m =
[[124 144 130 112 118 127]
 [133 154 135 108 121 123]
 [127 128 128 127 127 128]
 [145 120 127 105 118 130]]
Rows and columns are numbered from 1.
The entry directly below the largest entry -> 128
The entry just right of 112? 118
The entry just left of 144? 124
The entry at row 3, column 1 is 127
The bottom-right entry -> 130
The entry in row 2 and column 2? 154
The entry in row 2 and column 1: 133
The entry at row 1, column 3? 130
The entry in row 1 and column 2? 144
